Here is a tiny trained network, its code and every weight. The questions are about switching its units off for an input and a target symbol, where a switched-off unit gives its printed mean instead of its output.

import numpy as np


def w(rows, s, z=0):
    codes = np.array(rows[::2]) - 128.0
    scale = np.full(codes.shape[1], s)
    scale[-1] = z or s
    return codes * scale


def f(y):
    return y / 2 * (1 + np.tanh(0.7978845608 * (y + 0.044715 * y**3)))


def softmax(a):
    e = np.exp(a - a.max(-1, keepdims=True))
    return e / e.sum(-1, keepdims=True)


def log_softmax(a):
    a = a - a.max(-1, keepdims=True)
    return a - np.log(np.exp(a).sum(-1, keepdims=True))


def net(x, mask):
    ids = ['ΓΠΦαλμτω'.index(c) for c in x.split()]
    T = len(ids)
    res = E[ids] + P[:T]
    u = 0
    for l in range(3):
        r = res
        for j in range(2):
            rows = slice(2 * j, 2 * j + 2)
            q, k, v = (r @ M[l][rows].T for M in (Q, K, V))
            z = softmax(np.where(np.tri(T) > 0, q @ k.T / 2**0.5, -1e9)) @ v
            o = O[l][rows]
            res = res + np.where(mask[u + j], z, o[:, -1]) @ o[:, :-1]
        u += 2
        y = f(res @ A[l][:, :-1].T + A[l][:, -1])
        res = res + np.where(mask[u : u + 8], y, B[l][:, -1]) @ B[l][:, :-1]
        u += 8
    return log_softmax(res[-1] @ U[:, :-1].T + U[:, -1])


Q, K, V, O, A, B = {}, {}, {}, {}, {}, {}
E = w([
[147,162,129],'Γ',
[97,101,206],'Π',
[39,4,171],'Φ',
[71,40,142],'α',
[166,180,101],'λ',
[171,39,206],'μ',
[92,149,97],'τ',
[121,112,75],'ω',
],0.018)
P = w([
[130,181,114],'0',
[159,23,80],'1',
[132,196,112],'2',
[143,21,93],'3',
[126,211,115],'4',
[120,30,113],'5',
[117,229,118],'6',
[97,43,134],'7',
[98,254,119],'8',
[65,51,155],'9',
],0.0081)
Q[0] = w([
[109,99,64],'L0H1',
[223,93,254],'L0H1',
[149,134,113],'L0H2',
[99,151,133],'L0H2',
],0.027)
K[0] = w([
[87,127,90],'L0H1',
[136,72,255],'L0H1',
[128,110,129],'L0H2',
[121,142,144],'L0H2',
],0.043)
V[0] = w([
[115,150,56],'L0H1',
[121,167,4],'L0H1',
[175,105,102],'L0H2',
[100,195,204],'L0H2',
],0.0029)
O[0] = w([
[71,77,215,165],'L0H1',
[26,58,254,188],'L0H1',
[101,134,159,150],'L0H2',
[167,89,96,3],'L0H2',
],0.0029,0.00049)
A[0] = w([
[77,94,89,24],'L0N1',
[27,190,114,152],'L0N2',
[186,80,76,108],'L0N3',
[89,118,81,32],'L0N4',
[158,147,107,151],'L0N5',
[110,248,192,23],'L0N6',
[52,211,34,3],'L0N7',
[94,58,135,109],'L0N8',
],0.012,0.0037)
B[0] = w([
[191,124,172,162],'L0N1',
[33,126,143,204],'L0N2',
[119,167,133,158],'L0N3',
[155,112,188,128],'L0N4',
[118,145,158,145],'L0N5',
[98,201,199,186],'L0N6',
[249,91,110,185],'L0N7',
[119,181,89,253],'L0N8',
],0.021,0.0045)
Q[1] = w([
[132,175,69],'L1H1',
[112,177,104],'L1H1',
[69,36,119],'L1H2',
[197,10,254],'L1H2',
],0.018)
K[1] = w([
[89,168,109],'L1H1',
[98,151,91],'L1H1',
[47,148,60],'L1H2',
[101,10,3],'L1H2',
],0.02)
V[1] = w([
[141,138,159],'L1H1',
[254,146,65],'L1H1',
[187,70,99],'L1H2',
[137,217,111],'L1H2',
],0.0061)
O[1] = w([
[157,108,124,132],'L1H1',
[130,51,255,88],'L1H1',
[132,118,212,2],'L1H2',
[58,184,57,234],'L1H2',
],0.0051,0.0068)
A[1] = w([
[255,71,122,104],'L1N1',
[125,102,147,39],'L1N2',
[129,196,88,82],'L1N3',
[138,17,83,53],'L1N4',
[141,96,91,127],'L1N5',
[197,202,128,2],'L1N6',
[165,173,112,5],'L1N7',
[154,135,167,59],'L1N8',
],0.012,0.0039)
B[1] = w([
[107,36,93,150],'L1N1',
[136,202,86,110],'L1N2',
[111,115,180,254],'L1N3',
[169,251,131,134],'L1N4',
[77,140,77,144],'L1N5',
[127,204,100,175],'L1N6',
[104,136,78,146],'L1N7',
[134,157,103,118],'L1N8',
],0.017,0.0074)
Q[2] = w([
[149,83,203],'L2H1',
[99,246,112],'L2H1',
[185,138,129],'L2H2',
[92,120,64],'L2H2',
],0.013)
K[2] = w([
[254,101,206],'L2H1',
[11,175,174],'L2H1',
[195,153,140],'L2H2',
[60,56,74],'L2H2',
],0.0091)
V[2] = w([
[107,95,254],'L2H1',
[28,65,99],'L2H1',
[178,152,34],'L2H2',
[182,123,107],'L2H2',
],0.0099)
O[2] = w([
[212,167,90,156],'L2H1',
[71,234,214,141],'L2H1',
[2,57,94,58],'L2H2',
[59,136,147,1],'L2H2',
],0.0064,0.0046)
A[2] = w([
[91,174,182,73],'L2N1',
[58,83,112,238],'L2N2',
[165,84,166,106],'L2N3',
[104,21,101,75],'L2N4',
[148,101,123,172],'L2N5',
[204,101,179,96],'L2N6',
[183,149,53,77],'L2N7',
[194,75,248,253],'L2N8',
],0.013,0.0039)
B[2] = w([
[161,76,127,254],'L2N1',
[121,12,169,227],'L2N2',
[187,43,46,127],'L2N3',
[191,252,100,213],'L2N4',
[115,50,40,136],'L2N5',
[130,70,121,131],'L2N6',
[125,116,22,164],'L2N7',
[36,163,107,169],'L2N8',
],0.019,0.0076)
U = w([
[216,146,176,106],'Γ',
[114,153,186,183],'Π',
[145,74,156,237],'Φ',
[123,24,156,163],'α',
[130,153,96,115],'λ',
[107,30,68,1],'μ',
[63,81,133,189],'τ',
[255,40,114,90],'ω',
],0.0093,0.0042)

Each question gives the input, a string of symbols that net reads in full, and the target symbol t.
The units are the heads (2 rows each of Q, K, V and O) and the neurons (one row each of A and B). Each row of codes is followed by its name. A weight is (code - 128) times the scale printed after its matrix; where a second scale follows, it is the last column's (O, A, B and U).
mask holds one flag per unit, layer by layer, with each layer's heads first. A switched-off unit (its flag False) gives its mean, the last column of its rows in O or B, instead of its output. The means were averaged over made-up inputs and are rounded, as every weight is.
A unit's drop is (log p(t) with every unit on - log p(t) with that unit switched off) / (log p(t) with every unit on - log p(t) with every unit switched off).
The circuit of an input: a set's keep is (log p(t) with only the set's units on - log p(t) with every unit switched off) / (log p(t) with every unit on - log p(t) with every unit switched off). Starting from the 12 units with the biggest drops (on a tie, the unit counted first), units are removed one at a time, each time the one whose removal leaves the highest keep (on an exact tie, the one counted first), for as long as the keep stays at least 0.8.
circuit, biggest first: the units of the circuit, biggest drop first
k most important neurons: the k neurons with the biggest drops, biggest first
k most important neurons of layer l: the k neurons of layer l with the biggest drops, biggest first
which heads matter: for each layer, one digit per head in row order, 1 if its drop is at least 0.15 and else 0, layers parted by /
input α α λ Π, target ω: which heads matter => 11 / 01 / 10
input Γ α μ Π ω ω λ ω Π ω, target λ: 2 most important neurons of layer 0 => L0N2; L0N7
input Π λ α τ, target Π: 3 most important neurons => L0N7; L1N4; L0N8
input λ Π Γ Γ, target μ: circuit, biggest first => L0N6; L2N7; L2N4
input α λ ω τ Φ τ λ Γ, target ω: 4 most important neurons => L0N6; L0N1; L1N6; L1N7
input Π ω ω λ α Π λ μ λ μ, target ω: which heads matter => 10 / 01 / 10
input λ ω μ λ μ, target μ: 3 most important neurons => L2N8; L2N3; L0N2
input λ Γ λ α Π ω λ τ, target ω: which heads matter => 00 / 10 / 10
input α α λ α Φ Φ Φ τ, target Γ: circuit, biggest first => L0N7; L2H1; L2H2
input λ α ω α λ λ Π ω, target λ: circuit, biggest first => L2H1; L0N7; L0N6; L2N2
input Π λ Π Π ω Γ, target α: 2 most important neurons => L0N6; L1N5
input τ μ α μ τ μ α ω, target Π: 2 most important neurons => L0N2; L0N7
input α τ Γ λ λ τ τ α λ α, target ω: which heads matter => 00 / 01 / 10
input Γ λ λ τ, target ω: which heads matter => 00 / 00 / 10
input τ α α τ Γ Π, target μ: 4 most important neurons => L0N6; L0N1; L0N4; L0N7
input ω Γ ω α λ λ λ μ λ Γ, target ω: which heads matter => 10 / 01 / 10
input τ ω μ ω, target τ: which heads matter => 10 / 11 / 10
input τ τ ω, target ω: 3 most important neurons of layer 0 => L0N7; L0N6; L0N8
input λ Π λ Φ, target ω: which heads matter => 00 / 00 / 10
input Φ λ ω μ Φ ω, target Π: circuit, biggest first => L0N7; L2H1
